Here is a tiny trained network, its code and every weight. The questions are about switching its units off for an input and a target symbol, where a switched-off unit gives its printed mean instead of its output.

import numpy as np


def w(rows, s, z=0):
    codes = np.array(rows[::2]) - 128.0
    scale = np.full(codes.shape[1], s)
    scale[-1] = z or s
    return codes * scale


def norm(h):
    return h / np.sqrt((h * h).mean(-1, keepdims=True) + 1e-5)


def f(y):
    return np.maximum(y, 0)


def softmax(a):
    e = np.exp(a - a.max(-1, keepdims=True))
    return e / e.sum(-1, keepdims=True)


def log_softmax(a):
    a = a - a.max(-1, keepdims=True)
    return a - np.log(np.exp(a).sum(-1, keepdims=True))


def net(x, mask):
    ids = ['ΛΠΦΨαβγδεζημστω'.index(c) for c in x.split()]
    T = len(ids)
    res = E[ids] + P[:T]
    q, k, v = (norm(res) @ M[0].T for M in (Q, K, V))
    z = softmax(np.where(np.tri(T) > 0, q @ k.T / 4**0.5, -1e9)) @ v
    res = res + np.where(mask[0], z, O[0][:, -1]) @ O[0][:, :-1]
    y = f(norm(res) @ A[0][:, :-1].T + A[0][:, -1])
    res = res + np.where(mask[1:13], y, B[0][:, -1]) @ B[0][:, :-1]
    return log_softmax(norm(res)[-1] @ U[:, :-1].T + U[:, -1])


Q, K, V, O, A, B = {}, {}, {}, {}, {}, {}
E = w([
[120,105,112],'Λ',
[81,151,137],'Π',
[128,119,79],'Φ',
[58,219,98],'Ψ',
[115,92,188],'α',
[147,182,144],'β',
[167,110,145],'γ',
[109,142,92],'δ',
[113,165,143],'ε',
[164,146,142],'ζ',
[154,139,115],'η',
[113,155,134],'μ',
[223,173,24],'σ',
[97,149,134],'τ',
[81,207,5],'ω',
],0.027)
P = w([
[30,73,254],'0',
[78,65,201],'1',
[96,130,216],'2',
[130,149,197],'3',
[137,144,207],'4',
[141,135,190],'5',
[169,151,193],'6',
[139,121,208],'7',
],0.0039)
Q[0] = w([
[138,160,11],'h0',
[138,76,146],'h0',
[104,247,56],'h0',
[79,46,141],'h0',
],0.015)
K[0] = w([
[9,175,115],'h0',
[119,74,169],'h0',
[114,253,30],'h0',
[122,42,106],'h0',
],0.012)
V[0] = w([
[220,34,220],'h0',
[109,140,142],'h0',
[114,9,96],'h0',
[108,185,198],'h0',
],0.013)
O[0] = w([
[186,28,35,1],'h0',
[119,113,134,152],'h0',
[248,122,184,23],'h0',
[67,70,97,202],'h0',
],0.014,0.0068)
A[0] = w([
[148,127,237,58],'n0',
[202,102,128,192],'n1',
[164,56,193,132],'n2',
[89,139,82,192],'n3',
[154,209,133,96],'n4',
[71,117,215,74],'n5',
[90,36,141,201],'n6',
[97,54,136,119],'n7',
[77,107,91,122],'n8',
[137,155,4,221],'n9',
[95,91,204,157],'n10',
[183,89,126,4],'n11',
],0.017,0.0034)
B[0] = w([
[109,55,6,163],'n0',
[108,175,241,185],'n1',
[38,209,128,174],'n2',
[197,96,168,234],'n3',
[162,41,102,198],'n4',
[164,92,63,255],'n5',
[136,3,143,208],'n6',
[109,97,188,179],'n7',
[126,52,137,206],'n8',
[210,168,80,199],'n9',
[121,78,65,198],'n10',
[131,231,169,164],'n11',
],0.027,0.0076)
U = w([
[134,166,149,254],'Λ',
[134,103,119,96],'Π',
[172,116,101,132],'Φ',
[9,139,122,143],'Ψ',
[80,79,195,165],'α',
[128,79,140,58],'β',
[204,113,178,175],'γ',
[115,128,41,155],'δ',
[98,53,139,80],'ε',
[206,57,145,72],'ζ',
[193,89,122,94],'η',
[111,81,136,91],'μ',
[253,154,58,118],'σ',
[129,92,130,81],'τ',
[127,200,68,213],'ω',
],0.016,0.0076)

Each question gives the input, a string of symbols that net reads in full, and the target symbol t.
The units are the heads (4 rows each of Q, K, V and O) and the neurons (one row each of A and B). Each row of codes is followed by its name. A weight is (code - 128) times the scale printed after its matrix; where a second scale follows, it is the last column's (O, A, B and U).
mask holds one flag per unit, heads first, then neurons. A switched-off unit (its flag False) gives its mean, the last column of its rows in O or B, instead of its output. The means were averaged over made-up inputs and are rounded, as every weight is.
A unit's drop is (log p(t) with every unit on - log p(t) with that unit switched off) / (log p(t) with every unit on - log p(t) with every unit switched off).
The circuit of an input: a set's keep is (log p(t) with only the set's units on - log p(t) with every unit switched off) / (log p(t) with every unit on - log p(t) with every unit switched off). Starting from the 12 units with the biggest drops (on a tie, the unit counted first), units are removed one at a time, each time the one whose removal leaves the highest keep (on an exact tie, the one counted first), for as long as the keep stays at least 0.8.
circuit, biggest first: the units of the circuit, biggest drop first
k most important neurons: the k neurons with the biggest drops, biggest first
drop when u is switched off: that unit's drop, to one decimal
input γ γ Φ α δ η, target δ: circuit, biggest first -> h0, n6, n0
input τ ε δ Λ ω δ Φ, target δ: 2 most important neurons -> n6, n8
input σ δ ε η δ δ Φ, target δ: 3 most important neurons -> n6, n3, n8
input β α σ Φ, target σ: circuit, biggest first -> n6, n9
input η μ δ δ τ ε Ψ, target Ψ: most important neuron -> n9
input ζ Λ η ω γ, target γ: 2 most important neurons -> n1, n9
input ε δ ε Λ Ψ, target Ψ: 3 most important neurons -> n6, n9, n0
input η τ ω, target ω: 2 most important neurons -> n6, n1
input τ μ η δ η σ ω, target ω: 2 most important neurons -> n1, n6
input α δ μ, target δ: drop when h0 is switched off -> 0.4
input τ Π μ δ α Ψ δ ε, target δ: drop when n5 is switched off -> 0.2
input τ α γ δ Π, target δ: drop when h0 is switched off -> 0.5
